Here is a tiny trained network, its code and every weight. The questions are about switching its units off for an input and a class, where a switched-off unit gives its printed mean instead of its output.

import numpy as np


def w(rows, s, z=0):
    codes = np.array(rows[::2]) - 128.0
    scale = np.full(codes.shape[1], s)
    scale[-1] = z or s
    return codes * scale


def norm(h):
    return h / np.sqrt((h * h).mean(-1, keepdims=True) + 1e-5)


def f(y):
    return y / 2 * (1 + np.tanh(0.7978845608 * (y + 0.044715 * y**3)))


def log_softmax(a):
    a = a - a.max(-1, keepdims=True)
    return a - np.log(np.exp(a).sum(-1, keepdims=True))


def net(x, mask):
    res = np.array(x, float).reshape(1, 4) / 4 @ E
    u = 0
    for l in range(3):
        y = f(norm(res) @ A[l][:, :-1].T + A[l][:, -1])
        res = res + np.where(mask[u : u + 10], y, B[l][:, -1]) @ B[l][:, :-1]
        u += 10
    return log_softmax(norm(res)[-1] @ U[:, :-1].T + U[:, -1])


A, B = {}, {}
E = w([
[127,126,125],'x0',
[111,10,57],'x1',
[149,186,47],'x2',
[255,68,195],'x3',
],0.004)
A[0] = w([
[58,173,80,141],'0.n0',
[190,191,118,125],'0.n1',
[113,250,217,116],'0.n2',
[248,98,132,9],'0.n3',
[109,156,254,153],'0.n4',
[81,184,89,231],'0.n5',
[48,40,179,176],'0.n6',
[114,74,34,153],'0.n7',
[156,191,63,204],'0.n8',
[156,137,164,60],'0.n9',
],0.0082,0.0014)
B[0] = w([
[191,141,183,223],'0.n0',
[131,157,44,171],'0.n1',
[118,95,40,253],'0.n2',
[157,147,153,211],'0.n3',
[2,174,102,211],'0.n4',
[197,151,129,222],'0.n5',
[105,113,76,219],'0.n6',
[152,167,99,240],'0.n7',
[163,53,93,205],'0.n8',
[132,163,151,131],'0.n9',
],0.008,0.0031)
A[1] = w([
[127,170,126,1],'1.n0',
[96,188,81,246],'1.n1',
[168,94,177,220],'1.n2',
[150,107,135,38],'1.n3',
[158,47,45,179],'1.n4',
[154,87,202,203],'1.n5',
[109,145,32,207],'1.n6',
[170,131,102,39],'1.n7',
[9,224,42,157],'1.n8',
[34,65,189,171],'1.n9',
],0.011,0.00097)
B[1] = w([
[175,103,156,129],'1.n0',
[145,118,155,194],'1.n1',
[83,134,200,145],'1.n2',
[121,189,73,128],'1.n3',
[109,117,146,248],'1.n4',
[132,184,153,143],'1.n5',
[158,127,221,245],'1.n6',
[2,160,111,164],'1.n7',
[172,69,125,254],'1.n8',
[108,186,33,169],'1.n9',
],0.0072,0.0067)
A[2] = w([
[134,145,114,170],'2.n0',
[85,69,142,107],'2.n1',
[152,48,154,73],'2.n2',
[117,85,109,124],'2.n3',
[113,124,139,39],'2.n4',
[104,196,196,254],'2.n5',
[134,191,186,207],'2.n6',
[64,135,172,130],'2.n7',
[79,167,64,113],'2.n8',
[184,148,4,158],'2.n9',
],0.011,0.0033)
B[2] = w([
[143,92,132,144],'2.n0',
[166,123,87,166],'2.n1',
[164,133,145,201],'2.n2',
[254,110,93,160],'2.n3',
[86,220,112,105],'2.n4',
[63,82,204,191],'2.n5',
[111,117,238,190],'2.n6',
[157,121,54,135],'2.n7',
[30,111,158,138],'2.n8',
[22,105,125,253],'2.n9',
],0.0063,0.0051)
U = w([
[95,98,129,192],'0',
[132,164,188,182],'1',
[45,183,6,129],'2',
[210,186,47,133],'3',
[117,223,103,3],'4',
],0.012,0.0063)

Each question gives the input, the list of numbers given to net, and the class t.
The units are the neurons (one row each of A and B). Each row of codes is followed by its name. A weight is (code - 128) times the scale printed after its matrix; where a second scale follows, it is the last column's (A, B and U).
mask holds one flag per neuron, layer by layer. A switched-off neuron (its flag False) gives its mean, the last column of its row in B, instead of its output. The means were averaged over made-up inputs and are rounded, as every weight is.
A unit's drop is (log p(t) with every unit on - log p(t) with that unit switched off) / (log p(t) with every unit on - log p(t) with every unit switched off).
The circuit of an input: a set's keep is (log p(t) with only the set's units on - log p(t) with every unit switched off) / (log p(t) with every unit on - log p(t) with every unit switched off). Starting from the 12 units with the biggest drops (on a tie, the unit counted first), units are removed one at a time, each time the one whose removal leaves the highest keep (on an exact tie, the one counted first), for as long as the keep stays at least 0.8.
units of the circuit, in order: the units of the circuit, biggest drop first
top k neurons: the k neurons with the biggest drops, biggest first
top k neurons in layer l: the k neurons of layer l with the biggest drops, biggest first
input [4,1,-6,5], class 2: top 3 neurons -> [1.n9; 0.n4; 0.n0]
input [4,-6,7,-2], class 2: units of the circuit, in order -> [0.n2]
input [-1,-1,5,2], class 2: units of the circuit, in order -> [2.n9; 0.n1]
input [-3,2,4,-6], class 1: top 2 neurons in layer 1 -> [1.n8; 1.n9]
input [0,-8,8,4], class 2: units of the circuit, in order -> [0.n2; 2.n9]
input [1,-7,-3,1], class 3: top 3 neurons -> [1.n8; 0.n4; 1.n6]
input [1,4,5,4], class 2: top 4 neurons in layer 1 -> [1.n1; 1.n6; 1.n3; 1.n7]
input [-7,8,3,7], class 3: top 3 neurons in layer 2 -> [2.n9; 2.n5; 2.n6]
input [-5,8,8,-8], class 1: units of the circuit, in order -> [1.n6; 1.n9; 0.n2]
input [-2,7,0,-8], class 1: units of the circuit, in order -> [1.n6; 0.n2; 0.n0]
input [-6,-6,-8,-3], class 2: top 2 neurons -> [0.n4; 1.n9]
input [2,8,7,-5], class 3: top 3 neurons in layer 0 -> [0.n3; 0.n1; 0.n2]
input [-5,-8,-7,-3], class 3: units of the circuit, in order -> [0.n2; 1.n8; 2.n5]
input [2,-5,1,-8], class 1: top 2 neurons in layer 0 -> [0.n0; 0.n5]
input [-8,-1,5,-4], class 0: top 2 neurons in layer 1 -> [1.n9; 1.n8]
input [2,-6,-5,-5], class 3: top neuron in layer 0 -> [0.n4]
input [-6,-8,4,1], class 3: top 4 neurons -> [1.n8; 1.n6; 0.n2; 2.n5]
input [-3,1,-6,-4], class 2: top 3 neurons -> [1.n9; 0.n1; 0.n2]
input [1,2,4,0], class 2: top 2 neurons in layer 0 -> [0.n7; 0.n8]
input [-2,7,-2,6], class 3: top 2 neurons -> [1.n6; 0.n0]
input [4,1,2,-5], class 1: top 2 neurons in layer 1 -> [1.n9; 1.n8]
